Small tables with named rows and columns. After each table, cells are looked up by row and column.

Kuv:
columns: Pedi, Nad
Zap: [199, 62]
Suri: [205, 182]
Nuzo: [95, 24]
Baf: [80, 200]
Safena: [21, 96]
Tobise: [173, 109]
Bev: [48, 131]
Detivit: [96, 81]
Bipi: [120, 81]
Nepiz: [26, 71]
Napipob: [20, 118]
Latup: [93, 21]
Tubeged: [155, 220]

What is the Pedi of Tobise in Kuv? 173
What is the Nad of Detivit in Kuv? 81
What is the Pedi of Nuzo in Kuv? 95
What is the Nad of Nuzo in Kuv? 24
What is the Pedi of Baf in Kuv? 80
What is the Nad of Napipob in Kuv? 118
What is the Pedi of Latup in Kuv? 93
What is the Pedi of Bipi in Kuv? 120
What is the Nad of Safena in Kuv? 96
What is the Nad of Zap in Kuv? 62
What is the Nad of Tubeged in Kuv? 220
What is the Nad of Latup in Kuv? 21
What is the Pedi of Nepiz in Kuv? 26
What is the Pedi of Detivit in Kuv? 96
What is the Nad of Tobise in Kuv? 109
What is the Nad of Bev in Kuv? 131
What is the Nad of Suri in Kuv? 182
What is the Pedi of Zap in Kuv? 199
What is the Pedi of Tubeged in Kuv? 155
What is the Pedi of Safena in Kuv? 21
Row with the largest Pedi: Suri

Vipa.csv
,Dazisod,Tiluvar,Nedaz,Lur
Morugar,47,173,186,173
Zit,70,186,202,175
Fibe,110,205,207,180
Fezu,86,245,239,241
Vepat,84,210,217,213
Gebu,21,162,172,186
Lorem,57,168,178,161
Duzup,87,227,227,230
Mazupe,110,220,233,166

Fezu, Dazisod: 86
Fezu, Tiluvar: 245
Duzup, Lur: 230
Gebu, Tiluvar: 162
Lorem, Nedaz: 178
Fezu, Nedaz: 239
Zit, Dazisod: 70
Mazupe, Lur: 166
Duzup, Tiluvar: 227
Duzup, Dazisod: 87
Lorem, Dazisod: 57
Which row has the largest Nedaz? Fezu

Ket =
	Fik	Nesumuz	Berep	Lalod	Somo
Kem	170	134	182	145	197
Reg	207	239	79	149	88
Kirogut	165	185	203	168	139
Mipinu	100	202	176	241	145
Fot	117	165	205	177	205
Zil	153	192	153	192	51

Berep of Reg = 79
Fik of Mipinu = 100
Fik of Reg = 207
Berep of Kem = 182
Somo of Kirogut = 139
Nesumuz of Zil = 192
Berep of Mipinu = 176
Nesumuz of Kirogut = 185
Lalod of Kirogut = 168
Nesumuz of Kem = 134
Somo of Kem = 197
Which row has the largest Fik? Reg

Table Pozafu
	Zera	Tokopa	Lusiboz	Legofud
Nusiso	521	561	75	717
Kabo	449	659	562	768
Faradol	542	356	801	719
Sutes	232	447	677	431
Ragirut	244	759	445	543
Mitom	928	577	275	463
Tubad	391	789	693	312
Vifi	838	614	275	507
Gevag	743	449	681	385

Zera of Sutes is 232
Lusiboz of Kabo is 562
Zera of Mitom is 928
Legofud of Gevag is 385
Lusiboz of Tubad is 693
Lusiboz of Mitom is 275
Legofud of Kabo is 768
Zera of Kabo is 449
Zera of Gevag is 743
Lusiboz of Gevag is 681
Tokopa of Vifi is 614
Tokopa of Nusiso is 561
Lusiboz of Ragirut is 445
Tokopa of Ragirut is 759
Lusiboz of Vifi is 275
Tokopa of Mitom is 577
Zera of Tubad is 391
Lusiboz of Faradol is 801

Maf:
|  | Rom | Teb | Zegoz |
|---|---|---|---|
| Gezosod | 175 | 182 | 98 |
| Fam | 155 | 156 | 134 |
| Fara | 125 | 118 | 146 |
| Buvamun | 155 | 153 | 166 |
| Nusiril | 75 | 65 | 183 |
| Vifodud | 115 | 112 | 131 |
| Funa | 118 | 123 | 182 |
| Lodimel | 62 | 52 | 232 |

Funa, Rom => 118
Vifodud, Rom => 115
Fam, Teb => 156
Funa, Teb => 123
Nusiril, Zegoz => 183
Lodimel, Zegoz => 232
Fara, Zegoz => 146
Buvamun, Rom => 155
Gezosod, Teb => 182
Vifodud, Zegoz => 131
Nusiril, Teb => 65
Gezosod, Rom => 175
Vifodud, Teb => 112
Fara, Rom => 125
Buvamun, Teb => 153

Tosuma
|  | Lum | Lemi | Vez | Daga | Pizelaz |
|---|---|---|---|---|---|
| Faz | 147 | 140 | 143 | 147 | 139 |
| Mapogeb | 73 | 128 | 128 | 115 | 136 |
| Gopifun | 104 | 125 | 177 | 207 | 158 |
| Dutu | 156 | 145 | 111 | 139 | 135 |
| Mokoz | 164 | 144 | 91 | 42 | 105 |
| Vubu | 160 | 138 | 130 | 109 | 125 |
| Nukobu | 95 | 114 | 191 | 162 | 156 |
| Reze | 154 | 179 | 150 | 149 | 120 |
| Dav | 164 | 151 | 104 | 193 | 143 |
| Lop | 111 | 129 | 174 | 202 | 150 |
| Tado | 155 | 169 | 99 | 77 | 97 |

Lum of Faz = 147
Vez of Mokoz = 91
Vez of Mapogeb = 128
Daga of Mokoz = 42
Lemi of Gopifun = 125
Vez of Vubu = 130
Lum of Mokoz = 164
Lum of Gopifun = 104
Vez of Tado = 99
Lum of Mapogeb = 73

Table Mefo
        Datev  Netenek  Zumuke  Zufu  Vis  Kini  Mab  Tekov
Rotava     53       42      41    46   61    26   43     36
Miko       32       54      38    35   28    26   38     40
Lasa       25       33      63    40   20    67   33     28
Popage     15       10      39    77   16    60   61     33
Pob        44       26      35    54   48    38   47     40
Vez        63       50      49    24   64    40   27     41

Popage, Kini => 60
Lasa, Kini => 67
Lasa, Zumuke => 63
Pob, Vis => 48
Rotava, Tekov => 36
Popage, Mab => 61

Table Pil
|  | Fesek | Belo | Nifomi |
|---|---|---|---|
| Pusu | 5806 | 4375 | 4624 |
| Vol | 6731 | 7534 | 759 |
| Deg | 1432 | 4358 | 4151 |

Fesek of Vol is 6731
Belo of Deg is 4358
Nifomi of Pusu is 4624
Fesek of Deg is 1432
Nifomi of Vol is 759
Nifomi of Deg is 4151
Belo of Vol is 7534
Fesek of Pusu is 5806
Belo of Pusu is 4375

Dirofos:
|  | Zede | Dum | Narut | Rogemi | Vob | Tenuf | Vufe | Sev |
|---|---|---|---|---|---|---|---|---|
| Para | -0.288 | -0.266 | 0.062 | -0.250 | 0.087 | -0.414 | -0.241 | -0.272 |
| Rov | -0.263 | -0.277 | -0.206 | -0.512 | 0.112 | 0.063 | -0.241 | -0.284 |
| Tok | -0.272 | -0.293 | -0.292 | -0.590 | -0.449 | -0.711 | -0.268 | -0.283 |
| Garenud | -0.265 | -0.285 | -0.550 | -0.381 | -0.132 | 0.607 | -0.279 | -0.295 |
| Tik | -0.255 | -0.288 | -0.550 | -0.266 | -0.285 | 0.607 | -0.318 | -0.295 |
| Kuz | -0.268 | -0.282 | 0.062 | -0.451 | -0.358 | -0.716 | -0.271 | -0.283 |
| Valizo | -0.254 | -0.294 | -0.052 | -0.175 | -0.499 | 0.032 | -0.292 | -0.286 |
| Tam | -0.254 | -0.266 | 0.010 | -0.515 | 0.112 | 0.171 | -0.251 | -0.294 |
| Tusupe | -0.288 | -0.289 | 0.011 | -0.175 | -0.011 | 0.459 | -0.281 | -0.272 |
| Didega | -0.275 | -0.294 | -0.462 | -0.589 | -0.499 | -0.420 | -0.318 | -0.286 |

Narut of Tam: 0.010
Dum of Rov: -0.277
Tenuf of Garenud: 0.607
Sev of Didega: -0.286
Rogemi of Tok: -0.590
Vufe of Rov: -0.241
Vufe of Garenud: -0.279
Zede of Kuz: -0.268
Zede of Garenud: -0.265
Tenuf of Rov: 0.063

Des.csv
,Nibe,Selived,Vokeve,Zin,Laru,Zek,Tipoza,Bisu
Dav,22,30,43,26,17,76,11,33
Vumete,57,8,27,12,51,1,64,42
Barukot,41,15,17,2,43,19,44,43
Per,11,19,23,25,45,16,46,10
Tarorav,11,47,14,44,25,5,18,16
Kezedu,64,21,41,22,28,36,38,54

Selived of Vumete = 8
Zek of Vumete = 1
Zek of Per = 16
Vokeve of Kezedu = 41
Zin of Dav = 26
Selived of Tarorav = 47
Selived of Barukot = 15
Laru of Vumete = 51

Lut =
|  | Fep | Vima | Vuli | Puviz | Fese | Dod | Sevatak | Niz | Vani | Zituzu |
|---|---|---|---|---|---|---|---|---|---|---|
| Fek | 151 | 144 | 131 | 125 | 156 | 146 | 113 | 151 | 165 | 62 |
| Zamedi | 139 | 126 | 138 | 173 | 138 | 163 | 162 | 147 | 158 | 165 |
| Gez | 137 | 168 | 127 | 93 | 106 | 202 | 180 | 111 | 101 | 165 |
| Lif | 138 | 157 | 160 | 163 | 164 | 139 | 170 | 160 | 145 | 176 |
| Rozi | 130 | 171 | 145 | 159 | 111 | 173 | 130 | 152 | 163 | 105 |
| Pokosos | 132 | 143 | 211 | 169 | 191 | 107 | 198 | 172 | 167 | 182 |
| Pesi | 153 | 128 | 127 | 136 | 173 | 130 | 79 | 168 | 142 | 123 |
| Pag | 143 | 119 | 158 | 152 | 182 | 144 | 76 | 161 | 155 | 104 |
| Mebupe | 160 | 143 | 154 | 143 | 132 | 164 | 131 | 176 | 115 | 243 |
| Pilobo | 159 | 139 | 143 | 121 | 123 | 147 | 94 | 103 | 121 | 162 |
| Miti | 194 | 143 | 168 | 146 | 142 | 122 | 161 | 169 | 148 | 157 |
| Legegi | 135 | 151 | 154 | 147 | 147 | 138 | 129 | 134 | 176 | 184 |

Legegi, Dod -> 138
Rozi, Fep -> 130
Zamedi, Vani -> 158
Miti, Dod -> 122
Pesi, Vima -> 128
Pokosos, Fep -> 132
Mebupe, Vima -> 143
Miti, Vani -> 148
Gez, Puviz -> 93
Mebupe, Puviz -> 143
Zamedi, Fese -> 138
Legegi, Puviz -> 147
Pilobo, Fep -> 159
Pokosos, Sevatak -> 198
Miti, Niz -> 169
Pag, Vima -> 119
Pokosos, Vima -> 143

